Below is a small trained network, with its code and all its weights. Each question gives an input and a class and asks what happens when units are switched off, that is, made to give their printed mean instead of their output.

import numpy as np


def w(rows, s, z=0):
    codes = np.array(rows[::2]) - 128.0
    scale = np.full(codes.shape[1], s)
    scale[-1] = z or s
    return codes * scale


def f(y):
    return np.maximum(y, 0)


def log_softmax(a):
    a = a - a.max(-1, keepdims=True)
    return a - np.log(np.exp(a).sum(-1, keepdims=True))


def net(x, mask):
    res = np.array(x, float).reshape(1, 7) / 4 @ E
    y = f(res @ A[0][:, :-1].T + A[0][:, -1])
    res = res + np.where(mask, y, B[0][:, -1]) @ B[0][:, :-1]
    return log_softmax(res[-1] @ U[:, :-1].T + U[:, -1])


A, B = {}, {}
E = w([
[130,129,132,128,125,127,129,130,127],'x0',
[127,129,133,128,129,131,118,126,129],'x1',
[108,114,6,117,50,84,31,134,224],'x2',
[129,126,129,128,128,128,130,128,128],'x3',
[127,127,128,128,127,127,127,127,126],'x4',
[8,82,151,254,158,90,151,148,132],'x5',
[124,116,147,148,78,224,174,232,251],'x6',
],0.0086)
A[0] = w([
[141,137,179,118,183,84,136,87,6,209],'neuron 1',
[59,109,139,203,138,78,134,133,135,154],'neuron 2',
[149,131,106,86,125,94,103,85,89,152],'neuron 3',
[166,135,196,93,148,191,169,132,90,199],'neuron 4',
[118,135,101,109,143,16,81,89,72,156],'neuron 5',
[77,114,207,206,167,144,211,135,106,100],'neuron 6',
[196,131,123,70,125,131,121,118,138,254],'neuron 7',
],0.018,0.0052)
B[0] = w([
[66,141,119,111,66,93,98,139,213,251],'neuron 1',
[100,66,162,193,123,67,141,106,131,193],'neuron 2',
[121,153,93,108,191,120,108,140,121,188],'neuron 3',
[180,128,178,137,93,225,179,117,105,211],'neuron 4',
[185,93,119,147,138,113,148,121,50,217],'neuron 5',
[126,146,94,121,252,124,104,136,118,217],'neuron 6',
[125,204,96,63,136,154,108,144,131,195],'neuron 7',
],0.021,0.027)
U = w([
[112,182,100,65,14,144,97,168,212,254],'0',
[160,158,83,114,227,129,117,147,33,110],'1',
[47,101,153,164,97,90,106,131,242,150],'2',
[169,72,146,174,107,94,172,78,2,20],'3',
[215,146,196,116,78,207,222,113,49,70],'4',
],0.0067,0.0027)

Each question gives the input, the list of numbers given to net, and the class t.
The units are the neurons (one row each of A and B). Each row of codes is followed by its name. A weight is (code - 128) times the scale printed after its matrix; where a second scale follows, it is the last column's (A, B and U).
mask holds one flag per neuron, in row order. A switched-off neuron (its flag False) gives its mean, the last column of its row in B, instead of its output. The means were averaged over made-up inputs and are rounded, as every weight is.
A unit's drop is (log p(t) with every unit on - log p(t) with that unit switched off) / (log p(t) with every unit on - log p(t) with every unit switched off).
The circuit of an input: a set's keep is (log p(t) with only the set's units on - log p(t) with every unit switched off) / (log p(t) with every unit on - log p(t) with every unit switched off). Starting from all 7 units, units are removed one at a time, each time the one whose removal leaves the highest keep (on an exact tie, the one counted first), for as long as the keep stays at least 0.8.
circuit, biggest first: the units of the circuit, biggest drop first
k most important neurons: the k neurons with the biggest drops, biggest first
drop when u is switched off: that unit's drop, to one decimal
input [-8,3,-4,5,8,-1,1], class 4: most important neuron	[neuron 4]
input [3,7,-3,2,6,0,1], class 4: 2 most important neurons	[neuron 1; neuron 3]
input [2,-8,-5,2,4,3,0], class 2: 2 most important neurons	[neuron 5; neuron 1]
input [-8,1,8,-4,-7,-1,-1], class 1: 2 most important neurons	[neuron 1; neuron 4]
input [-7,3,-4,-8,-6,0,7], class 4: 4 most important neurons	[neuron 4; neuron 3; neuron 7; neuron 1]
input [-2,4,-6,1,5,1,0], class 2: 3 most important neurons	[neuron 1; neuron 5; neuron 7]
input [2,8,2,-6,4,1,-4], class 3: circuit, biggest first	[neuron 6; neuron 5]
input [7,6,1,6,-6,8,-1], class 3: circuit, biggest first	[neuron 1; neuron 2]
input [-7,3,0,0,7,2,-5], class 2: 2 most important neurons	[neuron 1; neuron 4]
input [-1,-6,-1,-5,3,3,7], class 1: 2 most important neurons	[neuron 1; neuron 6]
input [-3,3,0,-5,5,0,8], class 4: 3 most important neurons	[neuron 1; neuron 6; neuron 3]
input [4,-7,0,4,7,-7,-4], class 0: 3 most important neurons	[neuron 6; neuron 1; neuron 7]
input [-2,7,-2,-5,0,-8,1], class 4: drop when neuron 1 is switched off	2.0
input [8,-8,-5,3,6,3,-7], class 2: circuit, biggest first	[neuron 1]
input [-2,-8,8,7,3,8,-5], class 3: drop when neuron 2 is switched off	0.0
input [-3,8,-2,4,7,5,-4], class 2: drop when neuron 1 is switched off	0.8
